Below are the code and all the weights of a small trained network. Each question names an input and a target symbol and asks about switching units off, where a switched-off unit gives its printed mean instead of its output.

import numpy as np


def w(rows, s, z=0):
    codes = np.array(rows[::2]) - 128.0
    scale = np.full(codes.shape[1], s)
    scale[-1] = z or s
    return codes * scale


def f(y):
    return np.maximum(y, 0)


def softmax(a):
    e = np.exp(a - a.max(-1, keepdims=True))
    return e / e.sum(-1, keepdims=True)


def log_softmax(a):
    a = a - a.max(-1, keepdims=True)
    return a - np.log(np.exp(a).sum(-1, keepdims=True))


def net(x, mask):
    ids = ['αγσφψω'.index(c) for c in x.split()]
    T = len(ids)
    res = E[ids] + P[:T]
    r = res
    for j in range(2):
        rows = slice(2 * j, 2 * j + 2)
        q, k, v = (r @ M[0][rows].T for M in (Q, K, V))
        z = softmax(np.where(np.tri(T) > 0, q @ k.T / 2**0.5, -1e9)) @ v
        o = O[0][rows]
        res = res + np.where(mask[j], z, o[:, -1]) @ o[:, :-1]
    y = f(res @ A[0][:, :-1].T + A[0][:, -1])
    res = res + np.where(mask[2:14], y, B[0][:, -1]) @ B[0][:, :-1]
    return log_softmax(res[-1] @ U[:, :-1].T + U[:, -1])


Q, K, V, O, A, B = {}, {}, {}, {}, {}, {}
E = w([
[97,148,80,94],'α',
[97,225,229,143],'γ',
[124,231,105,101],'σ',
[172,127,123,52],'φ',
[223,97,138,219],'ψ',
[7,76,141,155],'ω',
],0.015)
P = w([
[51,253,91,246],'0',
[57,201,135,168],'1',
[67,190,139,144],'2',
[71,190,150,109],'3',
[86,163,158,81],'4',
[77,149,150,55],'5',
[92,131,168,50],'6',
[76,147,165,51],'7',
[95,122,164,54],'8',
[86,135,169,48],'9',
[92,118,182,46],'10',
[94,119,194,36],'11',
[94,126,186,43],'12',
],0.0032)
Q[0] = w([
[37,187,139,3],'head 1',
[125,174,108,99],'head 1',
[108,144,118,104],'head 2',
[76,139,154,28],'head 2',
],0.017)
K[0] = w([
[6,105,180,127],'head 1',
[81,157,245,123],'head 1',
[160,168,96,119],'head 2',
[222,131,69,109],'head 2',
],0.012)
V[0] = w([
[109,134,211,203],'head 1',
[180,118,254,165],'head 1',
[140,117,4,138],'head 2',
[191,157,129,80],'head 2',
],0.0094)
O[0] = w([
[136,92,237,109,254],'head 1',
[61,56,200,57,94],'head 1',
[222,85,105,222,183],'head 2',
[143,1,183,102,170],'head 2',
],0.0082,0.0035)
A[0] = w([
[158,96,144,147,124],'neuron 1',
[71,135,158,151,153],'neuron 2',
[216,136,188,96,181],'neuron 3',
[45,122,138,166,202],'neuron 4',
[114,43,171,59,121],'neuron 5',
[111,100,84,112,66],'neuron 6',
[92,65,20,130,137],'neuron 7',
[196,138,149,71,239],'neuron 8',
[73,165,220,106,175],'neuron 9',
[101,137,159,137,170],'neuron 10',
[114,114,34,165,2],'neuron 11',
[255,14,189,211,68],'neuron 12',
],0.0093,0.0034)
B[0] = w([
[124,148,158,170,139],'neuron 1',
[159,130,102,100,173],'neuron 2',
[99,64,60,134,203],'neuron 3',
[223,147,115,125,173],'neuron 4',
[158,231,203,64,229],'neuron 5',
[105,160,119,124,133],'neuron 6',
[33,61,62,88,171],'neuron 7',
[175,114,103,164,208],'neuron 8',
[123,110,109,90,253],'neuron 9',
[160,103,96,106,174],'neuron 10',
[2,136,176,56,173],'neuron 11',
[69,130,167,179,163],'neuron 12',
],0.0089,0.0075)
U = w([
[25,103,88,115,134],'α',
[108,141,169,81,92],'γ',
[155,254,125,187,169],'σ',
[190,49,62,147,223],'φ',
[98,97,162,182,224],'ψ',
[112,114,122,139,5],'ω',
],0.0083,0.0033)

Each question gives the input, a string of symbols that net reads in full, and the target symbol t.
The units are the heads (2 rows each of Q, K, V and O) and the neurons (one row each of A and B). Each row of codes is followed by its name. A weight is (code - 128) times the scale printed after its matrix; where a second scale follows, it is the last column's (O, A, B and U).
mask holds one flag per unit, heads first, then neurons. A switched-off unit (its flag False) gives its mean, the last column of its rows in O or B, instead of its output. The means were averaged over made-up inputs and are rounded, as every weight is.
A unit's drop is (log p(t) with every unit on - log p(t) with that unit switched off) / (log p(t) with every unit on - log p(t) with every unit switched off).
The circuit of an input: a set's keep is (log p(t) with only the set's units on - log p(t) with every unit switched off) / (log p(t) with every unit on - log p(t) with every unit switched off). Starting from the 12 units with the biggest drops (on a tie, the unit counted first), units are removed one at a time, each time the one whose removal leaves the highest keep (on an exact tie, the one counted first), for as long as the keep stays at least 0.8.
units of the circuit, in order: the units of the circuit, biggest drop first
unit that matters most: the unit with the biggest drop
top k neurons: the k neurons with the biggest drops, biggest first
heads that matter: for each layer, one digit per head in row order, 1 if its drop is at least 0.15 and else 0, layers parted by /
drop of u: that unit's drop, to one decimal
input α γ α σ α ω α α γ α α α γ, target φ: unit that matters most : neuron 5
input σ α σ σ γ σ ψ γ σ, target γ: units of the circuit, in order : [head 1; neuron 5]
input ψ σ ω φ α α α σ α σ σ, target φ: top 2 neurons : [neuron 5; neuron 11]
input α α α σ φ α σ α ψ ω, target φ: heads that matter : 10
input ψ ψ σ α γ α ψ α α σ, target γ: heads that matter : 10
input ω φ α α α φ φ α α α γ σ, target φ: heads that matter : 00
input φ ψ σ α α φ σ α α σ α φ, target φ: heads that matter : 10
input γ σ σ α α α α ψ, target γ: heads that matter : 11
input ω α α, target σ: heads that matter : 11
input σ γ α σ α γ α α α α α ψ, target γ: drop of neuron 5 : 0.3
input γ ψ ψ φ, target γ: drop of head 1 : 1.4
input α γ φ, target γ: drop of neuron 5 : 1.2
